Below are the code and all the weights of a small trained network. Each question names an input and a class and asks about switching units off, where a switched-off unit gives its printed mean instead of its output.

import numpy as np


def w(rows, s, z=0):
    codes = np.array(rows[::2]) - 128.0
    scale = np.full(codes.shape[1], s)
    scale[-1] = z or s
    return codes * scale


def f(y):
    return np.maximum(y, 0)


def log_softmax(a):
    a = a - a.max(-1, keepdims=True)
    return a - np.log(np.exp(a).sum(-1, keepdims=True))


def net(x, mask):
    res = np.array(x, float).reshape(1, 3) / 4 @ E
    y = f(res @ A[0][:, :-1].T + A[0][:, -1])
    res = res + np.where(mask, y, B[0][:, -1]) @ B[0][:, :-1]
    return log_softmax(res[-1] @ U[:, :-1].T + U[:, -1])


A, B = {}, {}
E = w([
[197,70,250,101,171,134],'x0',
[67,168,166,153,192,184],'x1',
[165,130,162,204,89,192],'x2',
],0.016)
A[0] = w([
[201,45,113,81,55,86,81],'N0',
[161,92,167,203,90,197,46],'N1',
[137,173,133,71,161,86,29],'N2',
[193,77,242,146,206,90,2],'N3',
[83,101,138,5,225,42,80],'N4',
[90,193,153,127,155,200,85],'N5',
[103,221,198,90,243,174,64],'N6',
[180,49,201,109,179,126,162],'N7',
],0.011,0.0077)
B[0] = w([
[130,207,212,41,131,87,214],'N0',
[50,59,250,194,50,172,197],'N1',
[109,99,161,121,89,223,156],'N2',
[134,199,73,166,104,81,240],'N3',
[56,100,203,186,69,175,248],'N4',
[153,193,124,40,105,78,188],'N5',
[204,200,185,121,105,123,224],'N6',
[90,195,64,181,150,70,253],'N7',
],0.011,0.016)
U = w([
[57,95,186,176,74,147,105],'0',
[77,191,17,175,104,84,107],'1',
[216,174,186,45,96,108,90],'2',
[113,130,134,157,156,101,251],'3',
[199,56,106,92,173,162,97],'4',
[138,44,95,129,178,165,94],'5',
[233,46,80,98,184,170,97],'6',
[168,7,103,125,152,163,98],'7',
],0.013,0.018)

Each question gives the input, the list of numbers given to net, and the class t.
The units are the neurons (one row each of A and B). Each row of codes is followed by its name. A weight is (code - 128) times the scale printed after its matrix; where a second scale follows, it is the last column's (A, B and U).
mask holds one flag per neuron, in row order. A switched-off neuron (its flag False) gives its mean, the last column of its row in B, instead of its output. The means were averaged over made-up inputs and are rounded, as every weight is.
A unit's drop is (log p(t) with every unit on - log p(t) with that unit switched off) / (log p(t) with every unit on - log p(t) with every unit switched off).
The circuit of an input: a set's keep is (log p(t) with only the set's units on - log p(t) with every unit switched off) / (log p(t) with every unit on - log p(t) with every unit switched off). Starting from all 8 units, units are removed one at a time, each time the one whose removal leaves the highest keep (on an exact tie, the one counted first), for as long as the keep stays at least 0.8.
circuit, biggest first: the units of the circuit, biggest drop first
unit that matters most: the unit with the biggest drop
k most important neurons: the k neurons with the biggest drops, biggest first
drop when u is switched off: that unit's drop, to one decimal
input [-6,7,2], class 2: circuit, biggest first : N7, N5
input [6,6,-3], class 1: circuit, biggest first : N3
input [-2,4,-1], class 2: circuit, biggest first : N7, N4
input [-4,-5,-5], class 0: circuit, biggest first : N7, N4
input [-2,-1,1], class 3: 2 most important neurons : N7, N3
input [6,-5,-4], class 1: 2 most important neurons : N7, N3
input [-3,-4,-2], class 2: 2 most important neurons : N7, N3
input [-1,8,-8], class 0: 2 most important neurons : N4, N0
input [0,-1,1], class 3: 3 most important neurons : N4, N6, N3
input [-3,1,3], class 3: 3 most important neurons : N4, N7, N3
input [2,7,6], class 2: 3 most important neurons : N5, N6, N4
input [8,7,-8], class 0: 3 most important neurons : N4, N2, N6
input [-1,-6,4], class 2: 2 most important neurons : N4, N0
input [8,-6,6], class 1: 3 most important neurons : N7, N3, N4
input [6,6,3], class 1: 3 most important neurons : N7, N3, N0
input [-1,-6,-4], class 2: circuit, biggest first : N0
input [-7,0,7], class 0: 3 most important neurons : N7, N3, N1
input [4,7,1], class 2: drop when N6 is switched off : 1.4
input [2,5,1], class 2: drop when N6 is switched off : 0.2
input [3,8,-4], class 2: drop when N2 is switched off : 0.0
input [3,-2,-3], class 3: unit that matters most : N1
